Here is a tiny trained network, its code and every weight. The questions are about switching its units off for an input and a class, where a switched-off unit gives its printed mean instead of its output.

import numpy as np


def w(rows, s, z=0):
    codes = np.array(rows[::2]) - 128.0
    scale = np.full(codes.shape[1], s)
    scale[-1] = z or s
    return codes * scale


def norm(h):
    return h / np.sqrt((h * h).mean(-1, keepdims=True) + 1e-5)


def f(y):
    return y / 2 * (1 + np.tanh(0.7978845608 * (y + 0.044715 * y**3)))


def log_softmax(a):
    a = a - a.max(-1, keepdims=True)
    return a - np.log(np.exp(a).sum(-1, keepdims=True))


def net(x, mask):
    res = np.array(x, float).reshape(1, 6) / 4 @ E
    u = 0
    for l in range(2):
        y = f(norm(res) @ A[l][:, :-1].T + A[l][:, -1])
        res = res + np.where(mask[u : u + 12], y, B[l][:, -1]) @ B[l][:, :-1]
        u += 12
    return log_softmax(norm(res)[-1] @ U[:, :-1].T + U[:, -1])


A, B = {}, {}
E = w([
[121,200,255,72,86,162],'x0',
[78,131,30,67,28,125],'x1',
[80,96,106,117,124,28],'x2',
[249,98,159,39,152,72],'x3',
[100,135,112,37,178,162],'x4',
[148,28,139,69,70,206],'x5',
],0.0094)
A[0] = w([
[125,117,146,179,200,105,98],'L0N0',
[163,95,164,95,115,129,68],'L0N1',
[71,173,152,159,99,154,32],'L0N2',
[127,106,135,180,214,119,49],'L0N3',
[155,123,112,177,98,73,10],'L0N4',
[77,154,79,119,124,119,91],'L0N5',
[137,74,153,96,98,154,56],'L0N6',
[82,198,144,191,114,152,72],'L0N7',
[149,255,199,149,144,135,49],'L0N8',
[120,198,180,129,110,136,111],'L0N9',
[171,109,130,143,104,215,51],'L0N10',
[124,205,193,136,146,112,84],'L0N11',
],0.016,0.011)
B[0] = w([
[137,75,110,167,199,176,220],'L0N0',
[63,132,106,119,139,104,171],'L0N1',
[87,112,158,180,94,155,166],'L0N2',
[125,8,123,171,208,88,187],'L0N3',
[185,155,134,150,79,80,132],'L0N4',
[89,135,76,141,121,153,197],'L0N5',
[112,97,182,122,110,136,170],'L0N6',
[85,124,187,113,126,108,222],'L0N7',
[141,232,157,142,216,166,253],'L0N8',
[122,169,165,150,158,154,221],'L0N9',
[176,113,114,149,89,194,182],'L0N10',
[155,175,136,137,165,174,225],'L0N11',
],0.015,0.0047)
A[1] = w([
[103,161,133,83,69,147,150],'L1N0',
[120,56,107,121,61,114,149],'L1N1',
[169,114,178,106,116,151,100],'L1N2',
[215,111,121,161,63,218,51],'L1N3',
[66,102,158,116,125,157,101],'L1N4',
[158,106,101,203,153,73,98],'L1N5',
[163,125,129,208,134,38,109],'L1N6',
[175,194,154,192,125,63,98],'L1N7',
[184,152,114,11,166,50,2],'L1N8',
[185,135,98,173,83,38,49],'L1N9',
[65,108,149,90,154,166,115],'L1N10',
[82,162,6,131,105,84,19],'L1N11',
],0.013,0.0093)
B[1] = w([
[120,64,151,179,208,88,216],'L1N0',
[140,194,165,103,151,157,254],'L1N1',
[67,126,101,74,90,119,162],'L1N2',
[160,85,80,105,132,241,196],'L1N3',
[163,101,137,147,57,73,166],'L1N4',
[171,98,133,160,96,70,198],'L1N5',
[249,140,141,191,60,114,185],'L1N6',
[173,239,182,96,65,158,166],'L1N7',
[243,130,83,40,253,70,143],'L1N8',
[154,233,170,137,40,167,150],'L1N9',
[159,142,135,142,81,78,189],'L1N10',
[111,166,9,87,111,128,203],'L1N11',
],0.011,0.0052)
U = w([
[91,59,248,34,73,87,58],'0',
[126,242,194,147,220,170,213],'1',
[222,198,126,156,14,78,119],'2',
[53,150,17,105,85,81,217],'3',
[199,104,105,25,203,50,28],'4',
[189,20,111,228,189,69,169],'5',
[2,140,181,226,60,103,2],'6',
[140,47,129,116,82,255,124],'7',
],0.023,0.0057)

Each question gives the input, the list of numbers given to net, and the class t.
The units are the neurons (one row each of A and B). Each row of codes is followed by its name. A weight is (code - 128) times the scale printed after its matrix; where a second scale follows, it is the last column's (A, B and U).
mask holds one flag per neuron, layer by layer. A switched-off neuron (its flag False) gives its mean, the last column of its row in B, instead of its output. The means were averaged over made-up inputs and are rounded, as every weight is.
A unit's drop is (log p(t) with every unit on - log p(t) with that unit switched off) / (log p(t) with every unit on - log p(t) with every unit switched off).
The circuit of an input: a set's keep is (log p(t) with only the set's units on - log p(t) with every unit switched off) / (log p(t) with every unit on - log p(t) with every unit switched off). Starting from the 12 units with the biggest drops (on a tie, the unit counted first), units are removed one at a time, each time the one whose removal leaves the highest keep (on an exact tie, the one counted first), for as long as the keep stays at least 0.8.
units of the circuit, in order: the units of the circuit, biggest drop first
k most important neurons: the k neurons with the biggest drops, biggest first
top k neurons in layer l: the k neurons of layer l with the biggest drops, biggest first
drop of u: that unit's drop, to one decimal
input [4,-3,-8,-8,-5,6], class 7: units of the circuit, in order	(L0N10)
input [0,-5,7,1,1,5], class 0: units of the circuit, in order	(L0N6, L0N8, L1N0)
input [-1,7,5,2,-5,-1], class 2: 3 most important neurons	(L0N4, L1N9, L1N6)
input [4,4,7,-8,4,7], class 6: 2 most important neurons	(L1N0, L0N2)
input [3,0,0,7,-6,3], class 0: 2 most important neurons	(L0N6, L0N8)
input [-8,-1,8,4,-8,-7], class 2: 2 most important neurons	(L0N4, L1N9)
input [1,7,-3,-4,-2,-8], class 6: 2 most important neurons	(L0N7, L0N2)
input [6,2,-3,8,-4,4], class 0: 2 most important neurons	(L0N1, L0N6)
input [0,7,2,2,-5,3], class 3: 2 most important neurons	(L0N10, L0N7)
input [-1,-3,1,-5,-6,-4], class 5: top 2 neurons in layer 0	(L0N3, L0N0)
input [7,8,-6,4,4,5], class 0: top 2 neurons in layer 1	(L1N0, L1N2)
input [-8,2,-1,-6,-5,5], class 3: 2 most important neurons	(L1N11, L0N0)
input [-1,4,0,-1,-5,0], class 2: 2 most important neurons	(L0N4, L1N9)
input [-5,-6,-2,-4,1,4], class 5: units of the circuit, in order	(L0N3)
input [5,-1,0,3,1,8], class 0: drop of L0N1	0.4
input [0,-7,7,-2,-5,-7], class 5: drop of L0N3	1.3
input [2,7,-4,-5,-4,-4], class 6: drop of L0N0	0.0
